Here is a tiny trained network, its code and every weight. The questions are about switching its units off for an input and a class, where a switched-off unit gives its printed mean instead of its output.

import numpy as np


def w(rows, s, z=0):
    codes = np.array(rows[::2]) - 128.0
    scale = np.full(codes.shape[1], s)
    scale[-1] = z or s
    return codes * scale


def f(y):
    return np.maximum(y, 0)


def log_softmax(a):
    a = a - a.max(-1, keepdims=True)
    return a - np.log(np.exp(a).sum(-1, keepdims=True))


def net(x, mask):
    res = np.array(x, float).reshape(1, 3) / 4 @ E
    y = f(res @ A[0][:, :-1].T + A[0][:, -1])
    res = res + np.where(mask, y, B[0][:, -1]) @ B[0][:, :-1]
    return log_softmax(res[-1] @ U[:, :-1].T + U[:, -1])


A, B = {}, {}
E = w([
[174,64,27,68,76],'x0',
[251,223,237,119,179],'x1',
[67,255,90,72,110],'x2',
],0.0088)
A[0] = w([
[176,58,19,55,79,134],'N0',
[88,15,59,119,119,239],'N1',
[206,111,172,153,148,206],'N2',
[41,154,123,144,129,134],'N3',
[211,65,73,55,126,176],'N4',
[132,195,170,118,184,177],'N5',
[176,252,73,61,93,157],'N6',
[135,178,143,149,131,181],'N7',
[162,78,87,106,87,254],'N8',
[200,20,147,165,152,192],'N9',
],0.016,0.0048)
B[0] = w([
[58,194,131,192,85,235],'N0',
[119,192,85,139,27,251],'N1',
[123,247,115,106,131,202],'N2',
[145,205,107,180,99,180],'N3',
[128,95,64,212,176,199],'N4',
[105,136,124,69,59,203],'N5',
[69,42,153,6,111,205],'N6',
[127,145,122,77,87,171],'N7',
[140,135,47,149,148,198],'N8',
[237,88,200,154,73,216],'N9',
],0.022,0.02)
U = w([
[82,194,68,74,153,112],'0',
[139,103,170,44,87,119],'1',
[108,121,85,208,12,234],'2',
[83,110,153,180,161,16],'3',
[200,117,81,179,182,54],'4',
[86,47,60,83,135,2],'5',
],0.011,0.0036)

Each question gives the input, the list of numbers given to net, and the class t.
The units are the neurons (one row each of A and B). Each row of codes is followed by its name. A weight is (code - 128) times the scale printed after its matrix; where a second scale follows, it is the last column's (A, B and U).
mask holds one flag per neuron, in row order. A switched-off neuron (its flag False) gives its mean, the last column of its row in B, instead of its output. The means were averaged over made-up inputs and are rounded, as every weight is.
A unit's drop is (log p(t) with every unit on - log p(t) with that unit switched off) / (log p(t) with every unit on - log p(t) with every unit switched off).
The circuit of an input: a set's keep is (log p(t) with only the set's units on - log p(t) with every unit switched off) / (log p(t) with every unit on - log p(t) with every unit switched off). Starting from all 10 units, units are removed one at a time, each time the one whose removal leaves the highest keep (on an exact tie, the one counted first), for as long as the keep stays at least 0.8.
units of the circuit, in order: the units of the circuit, biggest drop first
most important unit: the unit with the biggest drop
top k neurons: the k neurons with the biggest drops, biggest first
drop when u is switched off: that unit's drop, to one decimal
input [5,5,0], class 0: most important unit => N1
input [2,3,-2], class 4: units of the circuit, in order => [N1; N0; N5]
input [-6,2,0], class 0: top 2 neurons => [N9; N6]
input [-5,7,-1], class 0: top 2 neurons => [N2; N9]
input [-8,1,0], class 0: top 3 neurons => [N9; N1; N6]
input [2,5,-7], class 4: top 2 neurons => [N1; N0]
input [0,-2,4], class 0: top 2 neurons => [N9; N1]
input [-7,-4,8], class 0: top 4 neurons => [N9; N3; N1; N0]
input [0,3,-6], class 4: top 2 neurons => [N1; N0]
input [5,3,6], class 5: top 2 neurons => [N6; N9]
input [-4,2,-7], class 1: drop when N4 is switched off => 0.1
input [-7,3,-3], class 1: drop when N1 is switched off => 0.1
input [-2,0,0], class 0: drop when N0 is switched off => 0.2
input [-6,8,-2], class 0: units of the circuit, in order => [N2]
